Below is a small trained network, with its code and all its weights. Each question gives an input and a target symbol and asks what happens when units are switched off, that is, made to give their printed mean instead of their output.

import numpy as np


def w(rows, s, z=0):
    codes = np.array(rows[::2]) - 128.0
    scale = np.full(codes.shape[1], s)
    scale[-1] = z or s
    return codes * scale


def f(y):
    return np.maximum(y, 0)


def softmax(a):
    e = np.exp(a - a.max(-1, keepdims=True))
    return e / e.sum(-1, keepdims=True)


def log_softmax(a):
    a = a - a.max(-1, keepdims=True)
    return a - np.log(np.exp(a).sum(-1, keepdims=True))


def net(x, mask):
    ids = ['αεζξπτφψω'.index(c) for c in x.split()]
    T = len(ids)
    res = E[ids] + P[:T]
    u = 0
    for l in range(3):
        q, k, v = (res @ M[l].T for M in (Q, K, V))
        z = softmax(np.where(np.tri(T) > 0, q @ k.T / 3**0.5, -1e9)) @ v
        res = res + np.where(mask[u], z, O[l][:, -1]) @ O[l][:, :-1]
        u += 1
        y = f(res @ A[l][:, :-1].T + A[l][:, -1])
        res = res + np.where(mask[u : u + 8], y, B[l][:, -1]) @ B[l][:, :-1]
        u += 8
    return log_softmax(res[-1] @ U[:, :-1].T + U[:, -1])


Q, K, V, O, A, B = {}, {}, {}, {}, {}, {}
E = w([
[128,111,154,126,141,143],'α',
[107,34,133,174,176,124],'ε',
[157,114,113,139,101,89],'ζ',
[137,139,86,197,149,205],'ξ',
[136,177,64,115,72,150],'π',
[196,46,106,116,95,159],'τ',
[84,44,190,91,79,81],'φ',
[69,128,85,56,59,97],'ψ',
[62,143,2,116,144,139],'ω',
],0.013)
P = w([
[78,191,185,136,108,106],'0',
[37,162,172,219,96,146],'1',
[85,197,164,202,100,119],'2',
[125,175,139,194,91,92],'3',
[141,140,107,184,78,86],'4',
[162,102,84,135,104,68],'5',
[155,3,13,135,108,70],'6',
],0.0063)
Q[0] = w([
[98,83,115,237,42,119],'0.h1',
[134,147,92,191,166,1],'0.h1',
[117,187,212,73,182,170],'0.h1',
],0.009)
K[0] = w([
[189,115,78,20,167,101],'0.h1',
[217,138,131,93,143,129],'0.h1',
[70,94,118,254,42,179],'0.h1',
],0.009)
V[0] = w([
[53,194,139,23,166,186],'0.h1',
[124,222,185,255,121,78],'0.h1',
[171,148,27,166,114,133],'0.h1',
],0.0099)
O[0] = w([
[254,111,195,189,148,58,2],'0.h1',
[138,61,137,29,226,148,114],'0.h1',
[89,154,209,123,124,174,142],'0.h1',
],0.0081,0.0044)
A[0] = w([
[133,131,133,216,198,241,6],'0.n1',
[220,148,115,211,151,236,116],'0.n2',
[133,18,212,82,50,154,82],'0.n3',
[224,147,126,99,49,240,118],'0.n4',
[181,155,110,1,174,112,86],'0.n5',
[186,153,182,212,107,81,143],'0.n6',
[161,241,195,70,142,224,157],'0.n7',
[139,64,21,57,109,140,128],'0.n8',
],0.0077,0.0025)
B[0] = w([
[113,85,212,52,45,70,152],'0.n1',
[90,139,143,9,198,128,155],'0.n2',
[112,172,193,16,222,183,203],'0.n3',
[156,73,235,177,108,66,202],'0.n4',
[180,239,58,208,156,144,132],'0.n5',
[93,133,71,203,164,171,140],'0.n6',
[78,1,100,185,57,110,146],'0.n7',
[195,220,116,73,105,154,254],'0.n8',
],0.0081,0.0056)
Q[1] = w([
[152,255,139,131,200,40],'1.h1',
[191,172,120,196,212,114],'1.h1',
[190,47,53,111,104,67],'1.h1',
],0.0065)
K[1] = w([
[127,151,201,254,141,173],'1.h1',
[74,228,228,226,144,78],'1.h1',
[40,114,124,82,155,211],'1.h1',
],0.0067)
V[1] = w([
[6,145,35,126,142,134],'1.h1',
[76,99,182,204,136,162],'1.h1',
[77,53,126,106,120,135],'1.h1',
],0.014)
O[1] = w([
[248,184,217,67,148,159,148],'1.h1',
[151,145,78,90,90,213,130],'1.h1',
[219,106,122,146,128,167,254],'1.h1',
],0.011,0.0042)
A[1] = w([
[110,70,254,202,121,153,255],'1.n1',
[180,104,125,151,167,49,15],'1.n2',
[127,182,145,152,58,106,176],'1.n3',
[62,164,114,36,102,179,76],'1.n4',
[187,68,178,224,74,117,81],'1.n5',
[232,124,80,188,94,111,111],'1.n6',
[77,152,42,74,155,84,117],'1.n7',
[122,199,12,140,223,145,53],'1.n8',
],0.0077,0.0026)
B[1] = w([
[35,255,86,83,181,160,241],'1.n1',
[131,131,126,67,72,222,140],'1.n2',
[114,177,55,115,174,190,202],'1.n3',
[181,69,216,163,44,111,252],'1.n4',
[81,190,169,83,168,100,170],'1.n5',
[199,102,116,74,136,52,207],'1.n6',
[164,159,125,151,180,133,174],'1.n7',
[162,163,219,214,119,134,157],'1.n8',
],0.0092,0.0037)
Q[2] = w([
[181,3,138,208,103,124],'2.h1',
[81,180,177,137,26,124],'2.h1',
[140,107,37,33,83,193],'2.h1',
],0.0052)
K[2] = w([
[103,41,121,128,196,141],'2.h1',
[127,124,151,231,148,59],'2.h1',
[157,93,183,104,84,3],'2.h1',
],0.0055)
V[2] = w([
[52,73,215,56,169,159],'2.h1',
[146,87,116,200,247,169],'2.h1',
[73,121,54,78,128,95],'2.h1',
],0.015)
O[2] = w([
[221,112,129,207,81,58,210],'2.h1',
[118,166,129,11,21,58,2],'2.h1',
[183,96,75,103,193,141,91],'2.h1',
],0.012,0.0066)
A[2] = w([
[111,219,85,176,160,127,132],'2.n1',
[99,144,61,93,148,1,63],'2.n2',
[129,89,53,147,126,26,104],'2.n3',
[148,197,115,218,133,66,134],'2.n4',
[55,197,155,135,119,52,39],'2.n5',
[109,186,69,230,106,115,181],'2.n6',
[109,52,76,89,112,183,86],'2.n7',
[130,158,105,39,129,66,252],'2.n8',
],0.0095,0.0048)
B[2] = w([
[131,114,141,121,132,57,211],'2.n1',
[131,37,174,204,144,202,163],'2.n2',
[103,134,17,50,106,65,183],'2.n3',
[105,70,155,34,138,159,238],'2.n4',
[98,94,54,41,101,85,155],'2.n5',
[99,72,189,142,94,136,254],'2.n6',
[103,101,49,131,132,197,179],'2.n7',
[159,254,143,252,142,102,192],'2.n8',
],0.011,0.0074)
U = w([
[108,176,220,98,127,152,219],'α',
[162,165,119,187,109,107,124],'ε',
[244,162,123,98,59,211,61],'ζ',
[5,74,149,188,65,117,118],'ξ',
[99,192,121,47,155,204,149],'π',
[203,57,185,146,138,71,42],'τ',
[133,130,163,95,253,63,98],'φ',
[124,125,176,169,230,186,101],'ψ',
[135,73,109,131,81,170,253],'ω',
],0.0057,0.0041)

Each question gives the input, a string of symbols that net reads in full, and the target symbol t.
The units are the heads (3 rows each of Q, K, V and O) and the neurons (one row each of A and B). Each row of codes is followed by its name. A weight is (code - 128) times the scale printed after its matrix; where a second scale follows, it is the last column's (O, A, B and U).
mask holds one flag per unit, layer by layer, with each layer's heads first. A switched-off unit (its flag False) gives its mean, the last column of its rows in O or B, instead of its output. The means were averaged over made-up inputs and are rounded, as every weight is.
A unit's drop is (log p(t) with every unit on - log p(t) with that unit switched off) / (log p(t) with every unit on - log p(t) with every unit switched off).
top k neurons: the k neurons with the biggest drops, biggest first
top k neurons in layer l: the k neurons of layer l with the biggest drops, biggest first
input α τ ε ε τ, target ε: top 2 neurons -> [2.n8, 2.n4]
input τ ω τ ε ψ, target ψ: top neuron -> [0.n3]
input ε ζ φ ξ ξ, target α: top 2 neurons -> [0.n4, 2.n4]
input ζ τ ψ ε ξ τ φ, target τ: top 3 neurons -> [0.n3, 1.n4, 0.n4]
input α π ε φ, target ε: top 2 neurons -> [2.n8, 2.n4]
input φ ω φ τ ξ ψ ω, target φ: top 4 neurons in layer 1 -> [1.n4, 1.n3, 1.n6, 1.n7]
input τ α ξ ζ, target ψ: top 2 neurons -> [0.n1, 0.n3]
input τ ζ τ τ ε, target ξ: top 2 neurons -> [2.n6, 0.n8]
input π τ φ φ, target τ: top 2 neurons -> [0.n3, 1.n4]
input π τ α ξ ω, target τ: top 2 neurons -> [1.n8, 0.n1]
input π φ τ ε, target ω: top 2 neurons -> [0.n4, 2.n3]
input ζ ε ε, target τ: top 2 neurons in layer 1 -> [1.n3, 1.n2]
input τ ε ε τ ε τ ω, target α: top 2 neurons in layer 0 -> [0.n8, 0.n4]
input α τ ζ α ξ, target ε: top 3 neurons in layer 2 -> [2.n8, 2.n4, 2.n6]
input φ ζ τ φ π, target φ: top neuron -> [1.n4]
input ξ ε ω ε α, target ζ: top 2 neurons in layer 0 -> [0.n1, 0.n8]
input ξ ω ε φ, target ζ: top 2 neurons in layer 2 -> [2.n6, 2.n1]
input τ ε ζ ζ τ τ, target ψ: top 2 neurons -> [0.n3, 2.n3]
input τ ξ τ ε α π τ, target ψ: top 2 neurons in layer 0 -> [0.n1, 0.n4]
input ζ φ α τ, target τ: top 2 neurons in layer 0 -> [0.n3, 0.n4]
input ω τ τ τ α, target ξ: top neuron -> [2.n6]
input α τ ψ, target ε: top 2 neurons in layer 1 -> [1.n7, 1.n4]
input ζ φ α ω ε, target α: top 3 neurons in layer 0 -> [0.n4, 0.n8, 0.n1]
input π τ τ τ ω, target ξ: top 2 neurons in layer 1 -> [1.n8, 1.n4]
input ξ τ ε φ ζ ε ω, target ζ: top 4 neurons in layer 1 -> [1.n1, 1.n4, 1.n6, 1.n5]
